Below are the code and all the weights of a small trained network. Each question names an input and a target symbol and asks about switching units off, where a switched-off unit gives its printed mean instead of its output.

import numpy as np


def w(rows, s, z=0):
    codes = np.array(rows[::2]) - 128.0
    scale = np.full(codes.shape[1], s)
    scale[-1] = z or s
    return codes * scale


def f(y):
    return y / 2 * (1 + np.tanh(0.7978845608 * (y + 0.044715 * y**3)))


def softmax(a):
    e = np.exp(a - a.max(-1, keepdims=True))
    return e / e.sum(-1, keepdims=True)


def log_softmax(a):
    a = a - a.max(-1, keepdims=True)
    return a - np.log(np.exp(a).sum(-1, keepdims=True))


def net(x, mask):
    ids = ['αγδεζθλξπφψ'.index(c) for c in x.split()]
    T = len(ids)
    res = E[ids] + P[:T]
    q, k, v = (res @ M[0].T for M in (Q, K, V))
    z = softmax(np.where(np.tri(T) > 0, q @ k.T / 4**0.5, -1e9)) @ v
    res = res + np.where(mask[0], z, O[0][:, -1]) @ O[0][:, :-1]
    y = f(res @ A[0][:, :-1].T + A[0][:, -1])
    res = res + np.where(mask[1:13], y, B[0][:, -1]) @ B[0][:, :-1]
    return log_softmax(res[-1] @ U[:, :-1].T + U[:, -1])


Q, K, V, O, A, B = {}, {}, {}, {}, {}, {}
E = w([
[119,126,103,117,99,144,175,143],'α',
[113,146,131,159,87,116,182,169],'γ',
[104,163,55,125,122,209,115,113],'δ',
[118,189,105,168,58,125,103,171],'ε',
[83,138,115,174,56,96,149,131],'ζ',
[90,150,56,121,89,101,88,86],'θ',
[136,136,160,170,104,104,71,184],'λ',
[203,135,60,195,220,84,122,116],'ξ',
[140,135,130,128,161,221,23,110],'π',
[133,2,154,116,121,119,89,97],'φ',
[66,63,93,128,177,122,149,53],'ψ',
],0.023)
P = w([
[119,110,102,74,70,95,117,218],'0',
[102,106,94,107,88,130,71,242],'1',
[108,96,94,111,75,119,87,204],'2',
[107,107,108,135,87,135,90,183],'3',
[111,107,112,153,94,144,88,174],'4',
[117,106,116,171,98,150,84,166],'5',
[116,108,123,191,107,157,83,150],'6',
[123,104,123,206,103,156,87,139],'7',
[129,100,123,223,107,161,87,128],'8',
[126,102,120,237,112,168,89,121],'9',
[132,113,118,253,116,174,85,109],'10',
],0.013)
Q[0] = w([
[133,150,205,56,90,143,117,25],'H1',
[150,172,187,69,131,66,204,11],'H1',
[202,114,183,66,183,38,107,94],'H1',
[192,203,144,93,226,128,215,133],'H1',
],0.011)
K[0] = w([
[100,137,126,54,128,85,155,221],'H1',
[94,174,147,26,106,158,157,222],'H1',
[65,124,157,16,136,176,137,137],'H1',
[35,140,170,54,10,160,140,139],'H1',
],0.011)
V[0] = w([
[54,106,68,136,178,160,215,104],'H1',
[138,92,176,188,128,88,209,231],'H1',
[83,1,195,105,189,90,53,42],'H1',
[244,59,144,92,197,192,171,158],'H1',
],0.0095)
O[0] = w([
[45,61,126,187,171,153,175,140,55],'H1',
[120,113,186,30,160,132,104,193,49],'H1',
[119,108,134,122,101,8,77,71,252],'H1',
[205,32,133,84,137,137,172,143,121],'H1',
],0.016,0.0033)
A[0] = w([
[19,149,230,84,244,151,90,99,2],'N1',
[165,171,100,145,99,2,202,162,92],'N2',
[222,180,247,180,109,211,223,92,17],'N3',
[118,191,142,183,191,85,104,109,104],'N4',
[174,89,248,165,101,146,58,132,116],'N5',
[216,87,111,62,96,115,57,128,98],'N6',
[127,186,61,216,156,211,105,233,35],'N7',
[151,226,73,147,215,34,124,138,95],'N8',
[158,167,78,201,112,221,121,140,217],'N9',
[65,34,159,92,149,93,158,45,152],'N10',
[146,127,63,219,19,124,79,202,92],'N11',
[180,32,158,149,186,154,170,94,90],'N12',
],0.0073,0.0063)
B[0] = w([
[155,51,155,253,37,171,71,164,143],'N1',
[150,142,126,153,152,193,86,75,178],'N2',
[160,156,197,106,213,165,53,2,141],'N3',
[135,170,96,41,107,116,185,148,178],'N4',
[174,161,59,104,132,143,145,88,176],'N5',
[75,138,151,164,113,145,241,105,207],'N6',
[122,90,191,90,113,41,163,43,219],'N7',
[135,84,108,49,120,157,188,123,176],'N8',
[176,155,119,194,145,129,149,200,242],'N9',
[129,166,119,91,167,180,78,187,197],'N10',
[68,97,108,99,179,175,117,130,248],'N11',
[98,170,142,137,92,68,117,88,166],'N12',
],0.0088,0.018)
U = w([
[163,39,71,40,181,168,238,181,174],'α',
[147,61,169,108,89,224,131,146,186],'γ',
[121,87,153,161,170,166,203,101,101],'δ',
[137,175,168,145,157,167,139,111,90],'ε',
[99,163,163,193,30,113,151,154,101],'ζ',
[70,144,105,116,88,132,249,128,2],'θ',
[173,207,86,65,82,107,111,210,137],'λ',
[158,83,92,149,72,58,182,206,147],'ξ',
[177,170,74,176,40,225,136,143,143],'π',
[122,66,151,81,2,134,168,42,101],'φ',
[88,95,112,102,182,176,104,135,143],'ψ',
],0.0054,0.0076)

Each question gives the input, a string of symbols that net reads in full, and the target symbol t.
The units are the heads (4 rows each of Q, K, V and O) and the neurons (one row each of A and B). Each row of codes is followed by its name. A weight is (code - 128) times the scale printed after its matrix; where a second scale follows, it is the last column's (O, A, B and U).
mask holds one flag per unit, heads first, then neurons. A switched-off unit (its flag False) gives its mean, the last column of its rows in O or B, instead of its output. The means were averaged over made-up inputs and are rounded, as every weight is.
A unit's drop is (log p(t) with every unit on - log p(t) with that unit switched off) / (log p(t) with every unit on - log p(t) with every unit switched off).
The circuit of an input: a set's keep is (log p(t) with only the set's units on - log p(t) with every unit switched off) / (log p(t) with every unit on - log p(t) with every unit switched off). Starting from the 12 units with the biggest drops (on a tie, the unit counted first), units are removed one at a time, each time the one whose removal leaves the highest keep (on an exact tie, the one counted first), for as long as the keep stays at least 0.8.
circuit, biggest first: the units of the circuit, biggest drop first
k most important neurons: the k neurons with the biggest drops, biggest first
drop when u is switched off: that unit's drop, to one decimal
input δ θ δ, target θ: circuit, biggest first	(H1, N7, N4)
input ε λ γ δ π ψ ψ γ ε, target ψ: 2 most important neurons	(N11, N10)
input δ π γ π δ α, target π: most important neuron	(N7)
input π ψ δ π θ, target π: 3 most important neurons	(N7, N2, N6)
input θ π γ ε γ, target ε: 2 most important neurons	(N3, N7)
input φ γ φ γ θ ζ, target θ: circuit, biggest first	(H1, N4, N11, N8)
input ψ δ ζ ψ π, target ψ: circuit, biggest first	(H1, N10)
input π λ ζ, target π: circuit, biggest first	(N7, N2)
input λ δ π δ ψ λ α π, target π: circuit, biggest first	(N7, H1)
input γ θ π φ λ ζ α, target λ: 2 most important neurons	(N6, N7)
input γ ζ γ φ λ φ λ γ, target φ: circuit, biggest first	(H1, N9)
input θ π γ λ ζ γ α γ α, target γ: circuit, biggest first	(H1, N1)
input λ π γ ζ ζ ζ α π α γ, target π: circuit, biggest first	(H1, N7)
input ζ γ φ ζ α λ π θ α φ ζ, target φ: 3 most important neurons	(N9, N6, N8)
input θ λ φ ψ ζ π λ, target π: 3 most important neurons	(N7, N2, N5)
input ε π π γ π ξ φ ξ, target φ: most important neuron	(N9)
input γ ξ ξ φ ξ δ ψ ξ, target ψ: 2 most important neurons	(N10, N2)
input δ α π φ γ, target φ: 2 most important neurons	(N9, N6)
input π ψ φ λ π π ξ ε, target α: drop when H1 is switched off	0.8
input γ π ζ α λ ε, target λ: drop when H1 is switched off	1.2
input α γ π α θ ζ φ δ, target φ: drop when H1 is switched off	1.3
